8.17	-7.00	2.41	4.17	-5.17	2.36	-2.34	-7.18	2.04
-5.27	-4.64	7.01	-2.68	5.62	0.04	6.80	4.73	0.14
-3.36	6.74	-5.70	2.01	4.29	3.13	3.73	3.67	-7.29
6.30	3.00	4.69	5.70	7.50	-6.29	-8.02	6.48	-2.29
-0.84	0.55	-4.66	7.91	0.40	-8.14	-1.02	-1.71	5.98
3.63	-3.40	4.12	5.28	5.78	4.91	-2.29	3.49	-0.95
-4.18	6.83	4.71	-6.66	-2.34	7.02	5.75	1.77	2.96
6.24	7.13	0.24	3.42	5.40	-4.39	-3.24	0.87	-6.70
-5.42	1.81	-1.32	5.63	-2.51	7.50	5.22	1.21	4.23
|
-7.00	2.41	4.17	-5.17	2.36	-2.34	-7.18	2.04	8.17
-4.64	7.01	-2.68	5.62	0.04	6.80	4.73	0.14	-5.27
6.74	-5.70	2.01	4.29	3.13	3.73	3.67	-7.29	-3.36
3.00	4.69	5.70	7.50	-6.29	-8.02	6.48	-2.29	6.30
0.55	-4.66	7.91	0.40	-8.14	-1.02	-1.71	5.98	-0.84
-3.40	4.12	5.28	5.78	4.91	-2.29	3.49	-0.95	3.63
6.83	4.71	-6.66	-2.34	7.02	5.75	1.77	2.96	-4.18
7.13	0.24	3.42	5.40	-4.39	-3.24	0.87	-6.70	6.24
1.81	-1.32	5.63	-2.51	7.50	5.22	1.21	4.23	-5.42

0.05	0.93	-0.67	0.65	0.63
3.12	2.78	3.48	-1.86	4.79
1.02	0.65	1.98	-0.70	-2.50
0.70	2.64	0.32	4.70	0.04
4.40	3.08	6.47	-3.03	-0.47
2.69	-0.76	5.51	-2.87	-2.31
4.65	4.71	6.19	2.28	-1.24
|
0.93	-0.67	0.65	0.63	0.05
2.78	3.48	-1.86	4.79	3.12
0.65	1.98	-0.70	-2.50	1.02
2.64	0.32	4.70	0.04	0.70
3.08	6.47	-3.03	-0.47	4.40
-0.76	5.51	-2.87	-2.31	2.69
4.71	6.19	2.28	-1.24	4.65

-2.24	1.31	0.32	4.98	7.62	6.36	-2.30	-0.04	2.99	3.40	1.19	-2.80
1.25	0.01	-1.82	-7.75	-8.27	0.86	1.64	-3.27	3.71	0.25	0.19	4.24
-3.13	-5.41	-2.84	-5.60	-1.65	-0.32	-5.61	0.54	-7.29	-1.79	-3.99	-5.39
-2.25	-2.69	-0.69	-3.14	-0.43	0.09	-4.32	1.53	-3.95	0.73	-1.93	-3.99
|
1.31	0.32	4.98	7.62	6.36	-2.30	-0.04	2.99	3.40	1.19	-2.80	-2.24
0.01	-1.82	-7.75	-8.27	0.86	1.64	-3.27	3.71	0.25	0.19	4.24	1.25
-5.41	-2.84	-5.60	-1.65	-0.32	-5.61	0.54	-7.29	-1.79	-3.99	-5.39	-3.13
-2.69	-0.69	-3.14	-0.43	0.09	-4.32	1.53	-3.95	0.73	-1.93	-3.99	-2.25

-4.77	3.00	-5.87	4.83	-4.40
-5.08	-3.63	4.55	-2.59	0.65
3.34	7.39	-3.02	-1.79	-1.37
2.47	4.73	-3.98	-1.75	1.45
-0.47	5.73	2.54	-2.82	-2.15
4.79	3.61	3.43	-5.28	7.59
-1.97	1.41	4.16	-4.11	2.97
5.05	4.34	2.51	-5.69	6.00
-2.80	1.56	4.57	-1.35	-3.53
1.60	-5.69	3.62	-0.09	4.21
|
3.00	-5.87	4.83	-4.40	-4.77
-3.63	4.55	-2.59	0.65	-5.08
7.39	-3.02	-1.79	-1.37	3.34
4.73	-3.98	-1.75	1.45	2.47
5.73	2.54	-2.82	-2.15	-0.47
3.61	3.43	-5.28	7.59	4.79
1.41	4.16	-4.11	2.97	-1.97
4.34	2.51	-5.69	6.00	5.05
1.56	4.57	-1.35	-3.53	-2.80
-5.69	3.62	-0.09	4.21	1.60

1.10	-5.51	-6.44	2.66	5.95	1.45	0.49	4.15	-5.52	-4.46	-0.89	0.06
0.85	2.74	-5.43	1.94	-3.66	-5.79	-1.77	-1.63	-2.87	0.76	-1.51	2.41
5.23	2.87	-4.00	3.44	-4.77	-1.04	-2.65	6.05	-0.04	-1.40	-4.09	-3.03
0.42	5.57	3.09	2.20	0.20	-5.76	5.38	4.38	-1.95	-3.60	4.08	4.62
-4.85	5.64	1.91	3.81	3.31	2.76	-6.25	0.67	4.89	1.33	4.11	-3.04
-6.33	1.76	5.71	-6.01	-5.83	4.19	-3.90	5.12	-4.88	2.40	2.93	-1.24
3.16	-5.77	-4.44	2.62	0.61	0.63	-3.98	3.70	-4.99	4.41	-1.12	-4.87
3.95	2.25	3.39	-5.62	-0.57	4.76	2.38	-0.89	2.54	0.11	-4.15	4.99
|
-5.51	-6.44	2.66	5.95	1.45	0.49	4.15	-5.52	-4.46	-0.89	0.06	1.10
2.74	-5.43	1.94	-3.66	-5.79	-1.77	-1.63	-2.87	0.76	-1.51	2.41	0.85
2.87	-4.00	3.44	-4.77	-1.04	-2.65	6.05	-0.04	-1.40	-4.09	-3.03	5.23
5.57	3.09	2.20	0.20	-5.76	5.38	4.38	-1.95	-3.60	4.08	4.62	0.42
5.64	1.91	3.81	3.31	2.76	-6.25	0.67	4.89	1.33	4.11	-3.04	-4.85
1.76	5.71	-6.01	-5.83	4.19	-3.90	5.12	-4.88	2.40	2.93	-1.24	-6.33
-5.77	-4.44	2.62	0.61	0.63	-3.98	3.70	-4.99	4.41	-1.12	-4.87	3.16
2.25	3.39	-5.62	-0.57	4.76	2.38	-0.89	2.54	0.11	-4.15	4.99	3.95

7.19	1.21
-6.16	0.62
0.82	-0.07
|
1.21	7.19
0.62	-6.16
-0.07	0.82

-0.03	2.03	0.72	-5.06	-2.83	1.20	1.09	2.87	-1.95	2.87	-6.88	-3.85
0.39	1.04	-0.22	-2.28	-0.72	-0.64	3.58	-0.43	-0.89	1.64	-1.57	-0.10
|
2.03	0.72	-5.06	-2.83	1.20	1.09	2.87	-1.95	2.87	-6.88	-3.85	-0.03
1.04	-0.22	-2.28	-0.72	-0.64	3.58	-0.43	-0.89	1.64	-1.57	-0.10	0.39

0.66	0.03	-0.99	-0.99	-0.83	0.52	-1.39	0.64	-3.45
0.75	1.11	1.77	1.25	1.13	1.40	0.72	1.15	0.20
2.05	0.16	-2.96	1.50	0.84	1.45	0.15	1.01	-7.61
0.28	0.47	4.53	-0.59	0.20	-0.64	0.59	0.77	-2.83
|
0.03	-0.99	-0.99	-0.83	0.52	-1.39	0.64	-3.45	0.66
1.11	1.77	1.25	1.13	1.40	0.72	1.15	0.20	0.75
0.16	-2.96	1.50	0.84	1.45	0.15	1.01	-7.61	2.05
0.47	4.53	-0.59	0.20	-0.64	0.59	0.77	-2.83	0.28

-1.86	1.69	1.97
2.38	-3.87	-6.19
5.50	-1.67	-5.66
-1.10	-1.76	-1.90
|
1.69	1.97	-1.86
-3.87	-6.19	2.38
-1.67	-5.66	5.50
-1.76	-1.90	-1.10
